Below are the code and all the weights of a small trained network. Each question names an input and a class and asks about switching units off, where a switched-off unit gives its printed mean instead of its output.

import numpy as np


def w(rows, s, z=0):
    codes = np.array(rows[::2]) - 128.0
    scale = np.full(codes.shape[1], s)
    scale[-1] = z or s
    return codes * scale


def norm(h):
    return h / np.sqrt((h * h).mean(-1, keepdims=True) + 1e-5)


def f(y):
    return np.maximum(y, 0)


def log_softmax(a):
    a = a - a.max(-1, keepdims=True)
    return a - np.log(np.exp(a).sum(-1, keepdims=True))


def net(x, mask):
    res = np.array(x, float).reshape(1, 8) / 4 @ E
    u = 0
    for l in range(2):
        y = f(norm(res) @ A[l][:, :-1].T + A[l][:, -1])
        res = res + np.where(mask[u : u + 7], y, B[l][:, -1]) @ B[l][:, :-1]
        u += 7
    return log_softmax(norm(res)[-1] @ U[:, :-1].T + U[:, -1])


A, B = {}, {}
E = w([
[177,128,171,173,111],'x0',
[181,148,121,236,84],'x1',
[156,126,108,69,179],'x2',
[82,20,105,199,89],'x3',
[157,104,159,99,150],'x4',
[129,146,97,102,151],'x5',
[233,115,2,136,18],'x6',
[204,130,129,136,149],'x7',
],0.0055)
A[0] = w([
[153,192,212,170,53,29],'L0N1',
[182,134,86,201,254,233],'L0N2',
[82,78,141,253,189,24],'L0N3',
[134,127,78,12,58,185],'L0N4',
[130,230,113,71,11,133],'L0N5',
[128,208,226,199,100,6],'L0N6',
[168,118,114,251,91,224],'L0N7',
],0.0066,0.0019)
B[0] = w([
[120,140,160,168,135,182],'L0N1',
[69,186,134,113,82,221],'L0N2',
[127,143,135,2,223,203],'L0N3',
[144,84,121,168,95,240],'L0N4',
[191,108,202,243,194,214],'L0N5',
[84,129,91,102,138,195],'L0N6',
[24,178,100,138,94,252],'L0N7',
],0.008,0.004)
A[1] = w([
[109,91,98,166,225,24],'L1N1',
[174,69,80,72,20,98],'L1N2',
[47,255,185,105,166,128],'L1N3',
[12,197,71,81,179,35],'L1N4',
[110,55,33,80,75,252],'L1N5',
[161,184,86,89,139,251],'L1N6',
[85,135,97,71,191,156],'L1N7',
],0.0083,0.0021)
B[1] = w([
[103,212,179,117,228,147],'L1N1',
[66,233,136,195,75,169],'L1N2',
[196,159,237,121,146,255],'L1N3',
[200,196,209,21,211,221],'L1N4',
[83,157,56,255,132,191],'L1N5',
[194,87,70,183,69,166],'L1N6',
[160,14,98,135,114,199],'L1N7',
],0.0056,0.0084)
U = w([
[132,124,173,22,122,108],'0',
[201,56,91,180,97,254],'1',
[155,126,194,147,89,122],'2',
[125,142,127,161,50,244],'3',
[75,14,138,104,245,34],'4',
[45,138,130,183,2,20],'5',
[75,142,171,69,113,58],'6',
[79,150,80,153,116,152],'7',
],0.0076,0.0017)

Each question gives the input, the list of numbers given to net, and the class t.
The units are the neurons (one row each of A and B). Each row of codes is followed by its name. A weight is (code - 128) times the scale printed after its matrix; where a second scale follows, it is the last column's (A, B and U).
mask holds one flag per neuron, layer by layer. A switched-off neuron (its flag False) gives its mean, the last column of its row in B, instead of its output. The means were averaged over made-up inputs and are rounded, as every weight is.
A unit's drop is (log p(t) with every unit on - log p(t) with that unit switched off) / (log p(t) with every unit on - log p(t) with every unit switched off).
The circuit of an input: a set's keep is (log p(t) with only the set's units on - log p(t) with every unit switched off) / (log p(t) with every unit on - log p(t) with every unit switched off). Starting from the 12 units with the biggest drops (on a tie, the unit counted first), units are removed one at a time, each time the one whose removal leaves the highest keep (on an exact tie, the one counted first), for as long as the keep stays at least 0.8.
units of the circuit, in order: the units of the circuit, biggest drop first
most important unit: the unit with the biggest drop
k most important neurons: the k neurons with the biggest drops, biggest first
k most important neurons of layer l: the k neurons of layer l with the biggest drops, biggest first
drop when u is switched off: that unit's drop, to one decimal
input [-7,3,-8,8,6,0,-1,2], class 6: 3 most important neurons => [L0N3; L0N7; L1N4]
input [-7,-2,7,8,2,0,7,-3], class 5: most important unit => L1N2
input [-1,-2,3,-8,8,8,5,0], class 1: 2 most important neurons => [L1N6; L1N4]
input [2,6,7,3,-3,-1,-4,5], class 6: 2 most important neurons => [L0N2; L0N7]
input [-6,-5,5,4,-7,-8,2,1], class 5: units of the circuit, in order => [L1N2; L0N4]
input [-5,5,-8,8,5,-3,-2,-7], class 6: units of the circuit, in order => [L0N3; L0N4; L0N5]
input [5,1,-1,8,4,1,1,1], class 7: 3 most important neurons => [L1N5; L0N3; L1N3]
input [-7,-3,1,-8,-3,7,4,7], class 1: 2 most important neurons of layer 1 => [L1N6; L1N4]
input [-2,-1,4,-6,7,-4,4,-8], class 1: 3 most important neurons => [L0N5; L1N4; L1N3]
input [-4,-3,6,-1,-1,-5,2,0], class 1: 2 most important neurons of layer 1 => [L1N5; L1N4]
input [-2,-5,6,-7,-1,-8,8,2], class 1: 2 most important neurons => [L0N5; L0N7]
input [-7,-2,-8,-4,7,5,2,-7], class 1: 3 most important neurons of layer 1 => [L1N4; L1N2; L1N3]
input [-4,3,-2,7,-6,-1,0,5], class 6: 3 most important neurons of layer 0 => [L0N3; L0N7; L0N4]
input [-6,-3,-3,4,4,-3,8,4], class 5: units of the circuit, in order => [L1N2]
input [8,-7,0,-3,1,-3,1,-6], class 1: 4 most important neurons of layer 1 => [L1N4; L1N2; L1N1; L1N3]
input [-6,-3,-1,-7,8,3,3,-1], class 1: drop when L1N7 is switched off => 0.0
input [-3,-2,-5,-8,-8,-4,5,-1], class 1: drop when L0N5 is switched off => 0.5
input [0,-6,3,4,2,-1,3,-1], class 5: drop when L1N2 is switched off => 0.1
